9  -18  -12  12  4  -17  11  3  -17  -26  -31  -16  7  5  -24  -19
-4  37  -9  12  9  39  -3  2  35  33  33  30  -6  7  39  37
-23  -42  18  -12  4  -36  -26  -2  -28  -33  -38  -43  -5  2  -46  -38
=>
-23  -4  9
-42  37  -18
18  -9  -12
-12  12  12
4  9  4
-36  39  -17
-26  -3  11
-2  2  3
-28  35  -17
-33  33  -26
-38  33  -31
-43  30  -16
-5  -6  7
2  7  5
-46  39  -24
-38  37  -19

1  -18
30  33
-25  -24
-3  39
20  40
24  4
-45  -9
1  1
-2  -6
-4  -1
=>
-4  -2  1  -45  24  20  -3  -25  30  1
-1  -6  1  -9  4  40  39  -24  33  -18

21  -3  -10  -34  -40  -33  -23  -15
-14  -36  -39  -32  -22  -14  -20  -15
12  28  24  -3  -21  -31  -39  -34
=>
12  -14  21
28  -36  -3
24  -39  -10
-3  -32  -34
-21  -22  -40
-31  -14  -33
-39  -20  -23
-34  -15  -15

26  -5  -7  -27  20  7  3  -17  -8  12  16  -29
-7  -16  -3  4  -4  12  40  -15  -13  -11  18  11
-24  19  14  21  -26  -17  -24  -20  7  -15  -20  -7
=>
-24  -7  26
19  -16  -5
14  -3  -7
21  4  -27
-26  -4  20
-17  12  7
-24  40  3
-20  -15  -17
7  -13  -8
-15  -11  12
-20  18  16
-7  11  -29

8  45  -26
16  16  -11
7  52  -26
-13  6  18
35  3  -16
8  44  1
-9  -11  -1
12  49  -26
28  -40  -15
5  54  -17
-15  11  19
15  12  -41
=>
15  -15  5  28  12  -9  8  35  -13  7  16  8
12  11  54  -40  49  -11  44  3  6  52  16  45
-41  19  -17  -15  -26  -1  1  -16  18  -26  -11  -26

17  5  23  6  -6  25  -9  -33  -12  25  -41  -7
26  16  27  11  11  27  -31  -33  -9  3  -54  2
22  16  16  2  11  33  -28  -27  -18  14  -51  2
22  4  23  -3  -2  14  -8  -36  -11  20  -35  -15
30  15  24  3  7  9  -8  -32  -10  22  -16  -14
18  15  25  1  3  35  -25  -21  -11  24  -44  -10
18  14  27  1  2  35  -24  -21  -9  25  -44  -11
=>
18  18  30  22  22  26  17
14  15  15  4  16  16  5
27  25  24  23  16  27  23
1  1  3  -3  2  11  6
2  3  7  -2  11  11  -6
35  35  9  14  33  27  25
-24  -25  -8  -8  -28  -31  -9
-21  -21  -32  -36  -27  -33  -33
-9  -11  -10  -11  -18  -9  -12
25  24  22  20  14  3  25
-44  -44  -16  -35  -51  -54  -41
-11  -10  -14  -15  2  2  -7
---
32  -4  45  -46  -37  -43
-24  -15  -34  -22  11  6
20  -7  23  -26  -15  -26
51  12  51  33  -15  -12
15  -2  12  1  -4  -7
16  24  26  55  2  13
=>
-24  -15  -34  -22  11  6
15  -2  12  1  -4  -7
16  24  26  55  2  13
20  -7  23  -26  -15  -26
32  -4  45  -46  -37  -43
51  12  51  33  -15  -12

26  24  -31  7  -18  -21  -4  -26  -12  -16
39  23  -30  6  7  -30  -7  -21  -3  -13
-48  -13  19  -1  -41  35  7  5  -13  4
-33  -23  31  -6  5  26  6  23  8  14
10  -17  22  -8  54  -4  -1  26  25  15
-30  0  1  3  -47  21  5  -9  -19  -5
=>
-48  -13  19  -1  -41  35  7  5  -13  4
-33  -23  31  -6  5  26  6  23  8  14
-30  0  1  3  -47  21  5  -9  -19  -5
10  -17  22  -8  54  -4  -1  26  25  15
26  24  -31  7  -18  -21  -4  -26  -12  -16
39  23  -30  6  7  -30  -7  -21  -3  -13

-10  -8  -9  -16  -18  -22  -25  -18  17  10  -16  3  -5  5  -37
0  15  -18  -15  -17  1  -1  -19  -7  -13  -1  24  -18  -24  -10
-6  15  7  -8  -15  5  5  11  -18  7  26  9  -1  0  -14
12  13  -15  44  18  18  -7  -6  -5  11  4  -5  18  27  23
=>
-10  -8  -9  -16  -18  -22  -25  -18  17  10  -16  3  -5  5  -37
-6  15  7  -8  -15  5  5  11  -18  7  26  9  -1  0  -14
0  15  -18  -15  -17  1  -1  -19  -7  -13  -1  24  -18  -24  -10
12  13  -15  44  18  18  -7  -6  -5  11  4  -5  18  27  23

32  21  4  1  22  21  21  -12  15  -11  -16  -5  10
25  10  0  -8  29  32  -1  12  6  -15  -3  11  18
11  4  -7  -9  39  10  0  10  7  3  -12  5  21
50  17  12  -1  18  40  -11  -3  23  -19  6  -18  41
=>
11  4  -7  -9  39  10  0  10  7  3  -12  5  21
25  10  0  -8  29  32  -1  12  6  -15  -3  11  18
32  21  4  1  22  21  21  -12  15  -11  -16  -5  10
50  17  12  -1  18  40  -11  -3  23  -19  6  -18  41

3  15  -34  -2  -14  2  0  53  1
-1  -7  -42  -13  -8  1  -3  -17  9
=>
-1  -7  -42  -13  -8  1  -3  -17  9
3  15  -34  -2  -14  2  0  53  1

-27  -5  -6  28
-2  20  -4  17
-23  17  -6  27
-17  -7  -30  41
-25  25  -4  51
21  26  -16  25
-19  16  -17  46
=>
-27  -5  -6  28
-25  25  -4  51
-23  17  -6  27
-19  16  -17  46
-17  -7  -30  41
-2  20  -4  17
21  26  -16  25

-2  -1  0  0
-10  2  2  -1
46  -4  3  4
13  3  2  0
-43  -5  -11  -12
=>
-43  -5  -11  -12
-10  2  2  -1
-2  -1  0  0
13  3  2  0
46  -4  3  4
